Below are the code and all the weights of a small trained network. Each question names an input and a class and asks about switching units off, where a switched-off unit gives its printed mean instead of its output.

import numpy as np


def w(rows, s, z=0):
    codes = np.array(rows[::2]) - 128.0
    scale = np.full(codes.shape[1], s)
    scale[-1] = z or s
    return codes * scale


def norm(h):
    return h / np.sqrt((h * h).mean(-1, keepdims=True) + 1e-5)


def f(y):
    return y / 2 * (1 + np.tanh(0.7978845608 * (y + 0.044715 * y**3)))


def log_softmax(a):
    a = a - a.max(-1, keepdims=True)
    return a - np.log(np.exp(a).sum(-1, keepdims=True))


def net(x, mask):
    res = np.array(x, float).reshape(1, 6) / 4 @ E
    u = 0
    for l in range(2):
        y = f(norm(res) @ A[l][:, :-1].T + A[l][:, -1])
        res = res + np.where(mask[u : u + 7], y, B[l][:, -1]) @ B[l][:, :-1]
        u += 7
    return log_softmax(norm(res)[-1] @ U[:, :-1].T + U[:, -1])


A, B = {}, {}
E = w([
[182,162,136,110,41,121,121,108],'x0',
[152,214,185,93,203,83,104,51],'x1',
[207,85,124,88,141,40,159,172],'x2',
[88,228,148,68,118,157,134,254],'x3',
[129,129,130,127,127,127,130,127],'x4',
[122,167,63,136,128,113,181,114],'x5',
],0.0078)
A[0] = w([
[125,58,209,83,102,132,17,137,172],'L0N1',
[123,58,97,181,205,109,120,84,243],'L0N2',
[163,175,133,99,2,89,86,86,59],'L0N3',
[200,164,109,147,28,148,96,110,27],'L0N4',
[129,190,16,133,120,103,201,91,113],'L0N5',
[87,164,95,149,84,173,57,96,107],'L0N6',
[98,179,152,175,72,194,111,71,1],'L0N7',
],0.0084,0.0046)
B[0] = w([
[152,184,28,200,140,109,105,153,208],'L0N1',
[124,171,149,137,121,147,177,156,254],'L0N2',
[80,102,143,176,238,72,193,161,175],'L0N3',
[47,77,159,168,179,100,180,149,158],'L0N4',
[169,137,107,205,141,126,12,176,195],'L0N5',
[163,117,76,76,149,159,134,116,182],'L0N6',
[123,108,69,85,198,172,110,117,163],'L0N7',
],0.012,0.0059)
A[1] = w([
[131,9,65,164,15,176,164,149,93],'L1N1',
[173,205,125,132,186,96,106,50,152],'L1N2',
[207,166,162,140,96,79,161,214,195],'L1N3',
[83,163,92,136,185,169,110,187,247],'L1N4',
[166,161,210,95,186,86,90,25,4],'L1N5',
[188,48,116,204,120,128,144,1,94],'L1N6',
[231,40,107,69,156,37,133,157,7],'L1N7',
],0.0084,0.0046)
B[1] = w([
[64,147,167,51,152,20,23,83,175],'L1N1',
[77,29,94,110,45,112,96,184,174],'L1N2',
[91,147,148,158,112,218,121,46,203],'L1N3',
[194,85,168,131,125,82,181,95,249],'L1N4',
[31,96,103,109,102,77,89,158,139],'L1N5',
[185,240,199,52,99,187,187,254,155],'L1N6',
[77,131,48,113,213,247,134,70,144],'L1N7',
],0.0091,0.012)
U = w([
[34,102,120,68,100,57,62,121,128],'0',
[102,99,180,164,213,114,222,126,110],'1',
[187,218,200,64,78,193,173,165,117],'2',
[111,124,50,89,190,254,108,46,108],'3',
[195,175,58,208,129,101,57,155,99],'4',
[160,108,132,116,91,114,150,49,254],'5',
[214,70,143,117,60,135,147,21,59],'6',
],0.014,0.016)

Each question gives the input, the list of numbers given to net, and the class t.
The units are the neurons (one row each of A and B). Each row of codes is followed by its name. A weight is (code - 128) times the scale printed after its matrix; where a second scale follows, it is the last column's (A, B and U).
mask holds one flag per neuron, layer by layer. A switched-off neuron (its flag False) gives its mean, the last column of its row in B, instead of its output. The means were averaged over made-up inputs and are rounded, as every weight is.
A unit's drop is (log p(t) with every unit on - log p(t) with that unit switched off) / (log p(t) with every unit on - log p(t) with every unit switched off).
The circuit of an input: a set's keep is (log p(t) with only the set's units on - log p(t) with every unit switched off) / (log p(t) with every unit on - log p(t) with every unit switched off). Starting from the 12 units with the biggest drops (on a tie, the unit counted first), units are removed one at a time, each time the one whose removal leaves the highest keep (on an exact tie, the one counted first), for as long as the keep stays at least 0.8.
circuit, biggest first: the units of the circuit, biggest drop first
most important unit: the unit with the biggest drop
k most important neurons: the k neurons with the biggest drops, biggest first
k most important neurons of layer l: the k neurons of layer l with the biggest drops, biggest first
input [8,8,3,8,-1,7], class 0: most important unit => L0N2
input [-5,8,1,8,4,4], class 0: circuit, biggest first => [L0N2 L1N2]
input [-6,-8,1,5,1,-5], class 0: 4 most important neurons => [L1N1 L0N3 L0N2 L0N5]
input [4,1,-5,5,6,-3], class 5: circuit, biggest first => [L1N4 L0N2 L1N6]
input [-6,-5,1,2,7,-3], class 5: circuit, biggest first => [L1N4 L0N3 L0N4]
input [7,0,8,-6,-5,-3], class 3: 2 most important neurons of layer 1 => [L1N7 L1N4]
input [6,-3,4,6,-5,6], class 1: 2 most important neurons => [L0N3 L0N4]
input [1,-1,-5,-1,-4,-8], class 4: 2 most important neurons of layer 1 => [L1N3 L1N7]
input [0,8,-4,6,-1,2], class 0: circuit, biggest first => [L0N2 L1N2]
input [0,-5,-6,-2,-6,7], class 4: 3 most important neurons => [L0N5 L1N3 L1N7]
input [6,-5,0,6,-5,4], class 1: circuit, biggest first => [L0N3 L0N4]
input [4,1,-6,5,2,-2], class 3: 2 most important neurons of layer 0 => [L0N7 L0N6]
input [-1,-3,7,-3,3,7], class 3: 2 most important neurons of layer 1 => [L1N7 L1N3]
input [-2,-8,-3,-8,-7,-6], class 0: circuit, biggest first => [L1N1]
input [8,2,-8,-1,0,7], class 1: 3 most important neurons of layer 0 => [L0N3 L0N4 L0N1]
input [8,6,5,-4,-1,-6], class 1: 3 most important neurons of layer 0 => [L0N3 L0N5 L0N4]
input [-6,-6,-1,-7,2,7], class 2: circuit, biggest first => [L1N6 L0N3]
input [-7,-1,7,-1,5,-8], class 4: 4 most important neurons => [L0N1 L0N3 L0N4 L0N6]
input [8,0,-5,-4,4,-7], class 1: 2 most important neurons of layer 0 => [L0N3 L0N4]
input [5,5,5,-4,5,-7], class 4: circuit, biggest first => [L0N1]
input [-2,6,7,-2,-5,-7], class 3: 3 most important neurons => [L1N7 L1N3 L0N5]
